Below are the code and all the weights of a small trained network. Each question names an input and a class and asks about switching units off, where a switched-off unit gives its printed mean instead of its output.

import numpy as np


def w(rows, s, z=0):
    codes = np.array(rows[::2]) - 128.0
    scale = np.full(codes.shape[1], s)
    scale[-1] = z or s
    return codes * scale


def norm(h):
    return h / np.sqrt((h * h).mean(-1, keepdims=True) + 1e-5)


def f(y):
    return y / 2 * (1 + np.tanh(0.7978845608 * (y + 0.044715 * y**3)))


def log_softmax(a):
    a = a - a.max(-1, keepdims=True)
    return a - np.log(np.exp(a).sum(-1, keepdims=True))


def net(x, mask):
    res = np.array(x, float).reshape(1, 5) / 4 @ E
    u = 0
    for l in range(3):
        y = f(norm(res) @ A[l][:, :-1].T + A[l][:, -1])
        res = res + np.where(mask[u : u + 5], y, B[l][:, -1]) @ B[l][:, :-1]
        u += 5
    return log_softmax(norm(res)[-1] @ U[:, :-1].T + U[:, -1])


A, B = {}, {}
E = w([
[200,135,194,156,87],'x0',
[125,87,173,18,165],'x1',
[130,131,126,125,129],'x2',
[133,135,125,127,131],'x3',
[1,152,173,130,164],'x4',
],0.0056)
A[0] = w([
[204,90,79,19,109,33],'0.n1',
[169,39,1,216,121,39],'0.n2',
[198,68,65,37,154,5],'0.n3',
[150,56,171,87,96,102],'0.n4',
[67,138,166,152,153,134],'0.n5',
],0.0053,0.0027)
B[0] = w([
[66,155,32,127,18,197],'0.n1',
[195,60,158,200,254,250],'0.n2',
[20,80,117,104,74,180],'0.n3',
[204,158,70,82,88,155],'0.n4',
[134,146,47,187,123,173],'0.n5',
],0.0047,0.0022)
A[1] = w([
[107,147,151,195,2,104],'1.n1',
[106,145,211,91,131,104],'1.n2',
[137,121,208,97,125,4],'1.n3',
[121,140,35,164,103,13],'1.n4',
[121,156,114,117,158,37],'1.n5',
],0.009,0.0028)
B[1] = w([
[107,227,232,62,125,250],'1.n1',
[244,174,67,118,254,193],'1.n2',
[155,10,76,149,178,133],'1.n3',
[22,100,79,169,189,184],'1.n4',
[94,207,94,123,126,97],'1.n5',
],0.0064,0.0024)
A[2] = w([
[152,167,92,83,145,169],'2.n1',
[110,101,86,37,159,65],'2.n2',
[161,79,60,160,253,60],'2.n3',
[87,106,137,158,76,252],'2.n4',
[209,120,183,75,130,160],'2.n5',
],0.0077,0.0034)
B[2] = w([
[101,41,254,45,181,170],'2.n1',
[133,189,104,95,51,175],'2.n2',
[176,82,195,104,230,253],'2.n3',
[237,129,40,161,132,193],'2.n4',
[74,58,119,226,60,218],'2.n5',
],0.0059,0.004)
U = w([
[175,47,143,157,234,252],'0',
[97,81,43,33,56,107],'1',
[43,157,87,198,163,127],'2',
[60,129,164,10,192,29],'3',
[207,137,155,226,44,73],'4',
[174,36,172,86,7,77],'5',
[107,210,246,146,112,130],'6',
],0.015,0.003)

Each question gives the input, the list of numbers given to net, and the class t.
The units are the neurons (one row each of A and B). Each row of codes is followed by its name. A weight is (code - 128) times the scale printed after its matrix; where a second scale follows, it is the last column's (A, B and U).
mask holds one flag per neuron, layer by layer. A switched-off neuron (its flag False) gives its mean, the last column of its row in B, instead of its output. The means were averaged over made-up inputs and are rounded, as every weight is.
A unit's drop is (log p(t) with every unit on - log p(t) with that unit switched off) / (log p(t) with every unit on - log p(t) with every unit switched off).
The circuit of an input: a set's keep is (log p(t) with only the set's units on - log p(t) with every unit switched off) / (log p(t) with every unit on - log p(t) with every unit switched off). Starting from the 12 units with the biggest drops (on a tie, the unit counted first), units are removed one at a time, each time the one whose removal leaves the highest keep (on an exact tie, the one counted first), for as long as the keep stays at least 0.8.
circuit, biggest first: the units of the circuit, biggest drop first
most important unit: the unit with the biggest drop
k most important neurons: the k neurons with the biggest drops, biggest first
k most important neurons of layer l: the k neurons of layer l with the biggest drops, biggest first
drop when u is switched off: that unit's drop, to one decimal
input [-1,1,-2,-2,1], class 3: 2 most important neurons of layer 0 => 0.n1; 0.n5
input [1,6,-6,-3,-2], class 5: most important unit => 1.n4
input [-6,-8,3,2,-1], class 0: 3 most important neurons => 0.n2; 2.n3; 0.n1
input [2,7,-6,7,-1], class 5: 2 most important neurons of layer 2 => 2.n5; 2.n1
input [0,8,8,-1,0], class 1: circuit, biggest first => 0.n1; 2.n2; 2.n3
input [1,7,-8,-2,4], class 0: 3 most important neurons of layer 1 => 1.n2; 1.n3; 1.n1
input [5,2,-7,-8,6], class 0: 3 most important neurons => 1.n2; 0.n1; 1.n3
input [-5,1,2,-6,0], class 1: 2 most important neurons => 1.n2; 0.n2
input [6,8,-6,-4,6], class 0: 2 most important neurons => 1.n2; 1.n3
input [1,-5,3,-3,6], class 6: 3 most important neurons => 1.n1; 0.n2; 2.n5
input [-1,7,-2,-4,-4], class 1: 2 most important neurons of layer 0 => 0.n1; 0.n3
input [3,6,3,-4,4], class 0: 2 most important neurons => 1.n2; 1.n3
input [4,1,4,4,0], class 5: 2 most important neurons => 0.n2; 0.n4
input [-2,-6,4,-1,-6], class 0: most important unit => 0.n2
input [-7,-8,5,-7,-5], class 0: drop when 0.n2 is switched off => 0.3
input [-8,3,1,-8,-2], class 1: 2 most important neurons of layer 1 => 1.n2; 1.n1
input [4,-1,8,-4,1], class 6: drop when 0.n2 is switched off => 1.7
input [-1,6,5,1,0], class 1: 2 most important neurons of layer 2 => 2.n2; 2.n3
input [-3,-7,-7,-2,-7], class 0: drop when 0.n2 is switched off => 0.2
input [-8,-8,1,1,-7], class 0: most important neuron of layer 2 => 2.n3
